Below is a small trained network, with its code and all its weights. Each question gives an input and a class and asks what happens when units are switched off, that is, made to give their printed mean instead of their output.

import numpy as np


def w(rows, s, z=0):
    codes = np.array(rows[::2]) - 128.0
    scale = np.full(codes.shape[1], s)
    scale[-1] = z or s
    return codes * scale


def norm(h):
    return h / np.sqrt((h * h).mean(-1, keepdims=True) + 1e-5)


def f(y):
    return np.maximum(y, 0)


def log_softmax(a):
    a = a - a.max(-1, keepdims=True)
    return a - np.log(np.exp(a).sum(-1, keepdims=True))


def net(x, mask):
    res = np.array(x, float).reshape(1, 6) / 4 @ E
    u = 0
    for l in range(4):
        y = f(norm(res) @ A[l][:, :-1].T + A[l][:, -1])
        res = res + np.where(mask[u : u + 5], y, B[l][:, -1]) @ B[l][:, :-1]
        u += 5
    return log_softmax(norm(res)[-1] @ U[:, :-1].T + U[:, -1])


A, B = {}, {}
E = w([
[124,113,134,94,56,92,172,76,86,85,140,87],'x0',
[67,168,107,152,124,138,104,201,190,109,172,70],'x1',
[53,146,153,124,181,156,143,104,102,108,116,99],'x2',
[175,128,138,68,117,129,141,105,96,132,129,100],'x3',
[101,132,197,131,91,99,141,206,134,98,160,2],'x4',
[88,133,106,203,36,123,107,119,149,67,86,153],'x5',
],0.0096)
A[0] = w([
[172,112,181,139,2,129,139,78,64,99,107,182,13],'L0N0',
[127,70,53,125,185,68,103,125,98,159,127,130,2],'L0N1',
[139,85,241,35,124,95,215,173,29,132,121,10,72],'L0N2',
[78,154,166,218,86,112,101,200,152,38,166,72,64],'L0N3',
[157,154,103,141,132,75,90,149,3,112,136,140,64],'L0N4',
],0.0062,0.0031)
B[0] = w([
[157,83,97,78,86,98,105,135,154,50,87,95,193],'L0N0',
[119,126,115,146,180,142,125,110,138,91,127,139,138],'L0N1',
[172,156,234,124,136,151,122,94,139,138,185,86,255],'L0N2',
[95,254,86,176,160,136,125,101,120,118,93,122,243],'L0N3',
[110,147,143,96,118,136,142,120,137,84,76,101,141],'L0N4',
],0.012,0.0079)
A[1] = w([
[104,120,106,97,153,144,164,94,123,158,130,194,90],'L1N0',
[89,124,130,157,99,141,149,167,133,130,118,115,64],'L1N1',
[146,86,130,118,65,117,129,99,121,117,115,139,90],'L1N2',
[134,141,100,151,106,113,128,135,105,113,141,138,75],'L1N3',
[138,127,141,138,157,105,117,246,163,144,140,130,5],'L1N4',
],0.012,0.0031)
B[1] = w([
[239,228,118,172,172,93,142,157,92,253,99,156,246],'L1N0',
[162,252,82,212,122,107,235,83,241,66,154,131,194],'L1N1',
[82,37,62,50,118,123,104,136,167,53,46,158,254],'L1N2',
[104,152,139,127,145,150,161,124,141,129,62,145,191],'L1N3',
[72,39,138,98,150,186,134,191,128,5,203,212,220],'L1N4',
],0.0075,0.0037)
A[2] = w([
[142,91,187,96,184,150,77,117,143,128,191,82,165],'L2N0',
[120,106,123,81,203,162,129,170,114,137,128,190,78],'L2N1',
[84,95,121,95,130,108,154,112,130,148,156,127,6],'L2N2',
[122,118,255,94,140,116,137,98,92,179,148,47,61],'L2N3',
[85,152,100,190,143,89,126,153,167,133,111,48,100],'L2N4',
],0.0094,0.0022)
B[2] = w([
[129,52,205,88,63,162,176,89,97,84,218,145,227],'L2N0',
[173,130,111,203,149,147,61,127,50,64,162,50,182],'L2N1',
[185,144,174,139,157,82,46,83,186,70,107,23,129],'L2N2',
[156,52,221,61,171,136,254,118,181,169,198,73,254],'L2N3',
[61,153,179,129,112,156,192,184,219,235,154,190,223],'L2N4',
],0.0078,0.0084)
A[3] = w([
[1,183,186,145,103,105,108,180,172,171,113,122,82],'L3N0',
[77,58,112,189,114,163,91,191,30,77,193,126,20],'L3N1',
[194,67,91,74,177,74,131,28,147,139,2,174,253],'L3N2',
[92,176,140,102,198,149,217,49,141,150,146,107,185],'L3N3',
[145,197,48,137,184,145,130,77,99,131,99,200,64],'L3N4',
],0.0068,0.002)
B[3] = w([
[60,166,13,178,40,175,234,80,223,198,103,167,232],'L3N0',
[174,87,1,188,149,138,181,199,174,43,132,213,156],'L3N1',
[67,94,104,111,35,84,126,118,130,142,92,106,229],'L3N2',
[120,183,144,78,69,71,42,126,110,175,122,185,254],'L3N3',
[125,87,154,117,172,75,96,122,78,164,106,10,206],'L3N4',
],0.008,0.0074)
U = w([
[147,118,251,68,102,140,162,96,127,124,189,102,167],'0',
[155,144,123,165,158,90,81,100,69,219,90,122,87],'1',
[148,108,93,168,162,172,104,188,121,82,172,167,8],'2',
[39,208,112,182,86,153,161,144,189,134,127,150,196],'3',
[119,63,78,77,25,82,114,103,121,97,53,149,204],'4',
],0.014,0.0015)

Each question gives the input, the list of numbers given to net, and the class t.
The units are the neurons (one row each of A and B). Each row of codes is followed by its name. A weight is (code - 128) times the scale printed after its matrix; where a second scale follows, it is the last column's (A, B and U).
mask holds one flag per neuron, layer by layer. A switched-off neuron (its flag False) gives its mean, the last column of its row in B, instead of its output. The means were averaged over made-up inputs and are rounded, as every weight is.
A unit's drop is (log p(t) with every unit on - log p(t) with that unit switched off) / (log p(t) with every unit on - log p(t) with every unit switched off).
The circuit of an input: a set's keep is (log p(t) with only the set's units on - log p(t) with every unit switched off) / (log p(t) with every unit on - log p(t) with every unit switched off). Starting from the 12 units with the biggest drops (on a tie, the unit counted first), units are removed one at a time, each time the one whose removal leaves the highest keep (on an exact tie, the one counted first), for as long as the keep stays at least 0.8.
circuit, biggest first: the units of the circuit, biggest drop first
most important unit: the unit with the biggest drop
k most important neurons: the k neurons with the biggest drops, biggest first
top k neurons in layer l: the k neurons of layer l with the biggest drops, biggest first
drop of u: that unit's drop, to one decimal
input [-6,-6,-8,2,2,-5], class 2: most important unit : L0N2
input [-5,-8,-2,8,-2,-4], class 1: circuit, biggest first : [L1N0; L0N2]
input [-1,-5,-8,0,-1,-6], class 4: circuit, biggest first : [L0N2; L3N2]
input [2,4,7,-7,-5,-5], class 1: 2 most important neurons : [L0N2; L1N0]
input [8,-7,1,0,-2,-3], class 4: 3 most important neurons : [L0N0; L1N2; L3N2]
input [-5,1,5,4,-6,-5], class 1: 2 most important neurons : [L1N0; L0N2]
input [-5,-7,-1,1,-1,1], class 4: top 2 neurons in layer 0 : [L0N3; L0N0]
input [-7,6,-5,4,-7,6], class 2: 2 most important neurons : [L0N3; L1N4]
input [-3,-6,-5,7,5,4], class 4: 2 most important neurons : [L0N0; L1N2]
input [2,-4,-5,1,7,6], class 4: 2 most important neurons : [L0N0; L1N2]
input [-3,1,7,0,-2,1], class 1: 3 most important neurons : [L0N2; L1N0; L0N3]
input [-3,4,1,-5,-6,2], class 1: drop of L1N0 : 0.3
input [3,3,-6,-7,-1,-4], class 2: drop of L1N4 : 1.1
input [7,-5,3,4,0,3], class 4: circuit, biggest first : [L0N0]
input [1,5,1,6,-2,1], class 3: drop of L0N2 : 5.2
input [-4,-1,-5,-3,-6,0], class 1: drop of L1N0 : 0.0
